Below is a small trained network, with its code and all its weights. Each question gives an input and a class and asks what happens when units are switched off, that is, made to give their printed mean instead of their output.

import numpy as np


def w(rows, s, z=0):
    codes = np.array(rows[::2]) - 128.0
    scale = np.full(codes.shape[1], s)
    scale[-1] = z or s
    return codes * scale


def norm(h):
    return h / np.sqrt((h * h).mean(-1, keepdims=True) + 1e-5)


def f(y):
    return np.maximum(y, 0)


def log_softmax(a):
    a = a - a.max(-1, keepdims=True)
    return a - np.log(np.exp(a).sum(-1, keepdims=True))


def net(x, mask):
    res = np.array(x, float).reshape(1, 7) / 4 @ E
    u = 0
    for l in range(3):
        y = f(norm(res) @ A[l][:, :-1].T + A[l][:, -1])
        res = res + np.where(mask[u : u + 6], y, B[l][:, -1]) @ B[l][:, :-1]
        u += 6
    return log_softmax(norm(res)[-1] @ U[:, :-1].T + U[:, -1])


A, B = {}, {}
E = w([
[209,134,150,202,156,140,167,208,71],'x0',
[93,62,150,74,37,166,183,170,121],'x1',
[147,172,145,90,108,108,131,144,165],'x2',
[91,168,201,131,82,83,81,111,38],'x3',
[155,120,162,86,176,94,254,34,85],'x4',
[137,130,81,114,96,53,148,152,112],'x5',
[77,209,103,168,93,152,192,137,142],'x6',
],0.0087)
A[0] = w([
[114,139,50,113,77,43,155,164,97,66],'0.n1',
[75,207,93,168,101,163,180,122,122,4],'0.n2',
[168,141,152,152,88,159,165,168,109,109],'0.n3',
[113,166,229,121,140,249,122,108,151,79],'0.n4',
[103,151,178,119,104,117,88,113,68,98],'0.n5',
[104,162,90,145,123,120,109,77,146,144],'0.n6',
],0.016,0.0047)
B[0] = w([
[105,80,46,173,148,63,97,61,121,242],'0.n1',
[201,55,220,115,116,110,70,122,171,243],'0.n2',
[130,138,100,98,146,136,163,196,48,220],'0.n3',
[115,80,6,158,126,27,116,74,104,255],'0.n4',
[112,110,231,180,117,103,135,154,175,240],'0.n5',
[108,191,136,56,173,152,123,159,125,239],'0.n6',
],0.014,0.0065)
A[1] = w([
[182,214,138,149,229,134,109,157,78,110],'1.n1',
[83,105,102,124,18,192,174,126,142,2],'1.n2',
[153,91,48,121,130,201,194,150,242,77],'1.n3',
[217,52,169,87,101,100,51,129,124,59],'1.n4',
[81,146,69,172,24,176,4,217,148,21],'1.n5',
[144,123,153,114,85,141,205,43,108,73],'1.n6',
],0.012,0.0026)
B[1] = w([
[129,203,88,158,127,176,90,169,152,208],'1.n1',
[140,169,103,87,69,122,135,185,143,147],'1.n2',
[73,92,233,187,139,72,130,149,142,213],'1.n3',
[189,99,116,107,132,200,140,148,154,254],'1.n4',
[158,148,151,122,160,119,246,15,81,236],'1.n5',
[164,214,115,155,107,163,152,80,114,163],'1.n6',
],0.013,0.0076)
A[2] = w([
[93,104,96,133,205,142,159,169,201,6],'2.n1',
[180,66,146,46,168,161,88,122,146,181],'2.n2',
[157,119,111,160,185,124,60,104,106,159],'2.n3',
[55,45,111,42,18,160,186,139,90,28],'2.n4',
[168,187,139,95,119,146,207,70,113,99],'2.n5',
[11,103,143,6,87,176,114,73,156,131],'2.n6',
],0.016,0.0012)
B[2] = w([
[100,121,190,136,90,95,107,109,90,212],'2.n1',
[199,115,130,133,86,154,106,131,130,244],'2.n2',
[102,107,90,67,89,137,142,135,166,254],'2.n3',
[109,218,118,97,129,144,46,121,212,222],'2.n4',
[115,109,144,116,149,180,148,78,116,237],'2.n5',
[173,93,84,185,152,137,184,251,47,230],'2.n6',
],0.018,0.0077)
U = w([
[204,84,158,95,98,174,112,121,157,237],'0',
[111,74,44,107,125,61,122,77,148,99],'1',
[119,149,154,113,166,176,192,44,108,83],'2',
[125,145,95,130,162,160,152,248,74,67],'3',
[100,215,138,92,116,154,79,119,194,229],'4',
[97,102,251,160,107,80,121,131,152,2],'5',
],0.014,0.0028)

Each question gives the input, the list of numbers given to net, and the class t.
The units are the neurons (one row each of A and B). Each row of codes is followed by its name. A weight is (code - 128) times the scale printed after its matrix; where a second scale follows, it is the last column's (A, B and U).
mask holds one flag per neuron, layer by layer. A switched-off neuron (its flag False) gives its mean, the last column of its row in B, instead of its output. The means were averaged over made-up inputs and are rounded, as every weight is.
A unit's drop is (log p(t) with every unit on - log p(t) with that unit switched off) / (log p(t) with every unit on - log p(t) with every unit switched off).
The circuit of an input: a set's keep is (log p(t) with only the set's units on - log p(t) with every unit switched off) / (log p(t) with every unit on - log p(t) with every unit switched off). Starting from the 12 units with the biggest drops (on a tie, the unit counted first), units are removed one at a time, each time the one whose removal leaves the highest keep (on an exact tie, the one counted first), for as long as the keep stays at least 0.8.
units of the circuit, in order: the units of the circuit, biggest drop first
most important unit: the unit with the biggest drop
top k neurons: the k neurons with the biggest drops, biggest first
k most important neurons of layer l: the k neurons of layer l with the biggest drops, biggest first
input [3,-7,0,-7,-6,-7,6], class 1: units of the circuit, in order -> (0.n4)
input [7,-5,1,-8,-1,3,-4], class 5: top 3 neurons -> (1.n3 2.n1 0.n2)
input [-3,-7,-8,8,2,3,0], class 5: 2 most important neurons of layer 1 -> (1.n4 1.n6)
input [2,0,4,5,-4,4,0], class 5: top 2 neurons -> (0.n5 0.n4)
input [-8,2,1,0,-8,6,4], class 2: top 3 neurons -> (1.n5 0.n4 2.n5)
input [2,-2,5,-6,5,-2,-2], class 5: top 2 neurons -> (1.n3 0.n2)
input [6,-6,-5,-3,-1,-8,2], class 1: top 2 neurons -> (0.n4 2.n6)
input [6,2,4,-7,-3,1,4], class 5: top 4 neurons -> (1.n3 2.n1 2.n6 0.n6)
input [-3,4,3,6,-4,2,6], class 0: units of the circuit, in order -> (0.n2 1.n4)
input [1,-8,2,0,-2,-6,-2], class 4: top 4 neurons -> (1.n1 0.n1 2.n6 0.n6)
input [-2,4,-4,-6,-3,5,0], class 5: 2 most important neurons of layer 0 -> (0.n4 0.n3)
input [-1,-4,-7,8,-8,-1,-6], class 2: top 2 neurons -> (1.n5 0.n2)
input [5,8,-8,-3,-7,4,-5], class 4: top 3 neurons -> (2.n4 0.n2 0.n3)
input [7,6,7,3,-1,7,-5], class 1: most important unit -> 0.n1
input [-5,8,3,3,-8,-8,-2], class 1: top 2 neurons -> (0.n4 1.n5)
input [5,-7,-8,-2,-3,-3,-6], class 4: units of the circuit, in order -> (1.n1 2.n6)
input [-2,2,3,-7,-8,6,-3], class 2: top 3 neurons -> (1.n5 0.n4 0.n2)
input [1,6,2,-4,-5,4,1], class 4: 2 most important neurons of layer 1 -> (1.n2 1.n6)
input [-7,-8,-3,5,3,2,3], class 4: top 3 neurons -> (1.n1 0.n6 0.n5)
input [-5,2,4,3,4,-1,-1], class 3: units of the circuit, in order -> (2.n6)
input [1,-4,7,-6,4,2,-1], class 5: top 2 neurons -> (1.n3 0.n2)
input [-8,-7,-2,-8,4,-4,-1], class 3: 3 most important neurons of layer 0 -> (0.n6 0.n5 0.n2)
input [4,2,4,5,8,4,-1], class 2: 2 most important neurons of layer 1 -> (1.n6 1.n3)
input [2,-6,6,6,-3,6,3], class 1: 2 most important neurons of layer 2 -> (2.n4 2.n3)
input [8,1,-4,-6,4,4,-2], class 3: 2 most important neurons of layer 1 -> (1.n5 1.n1)
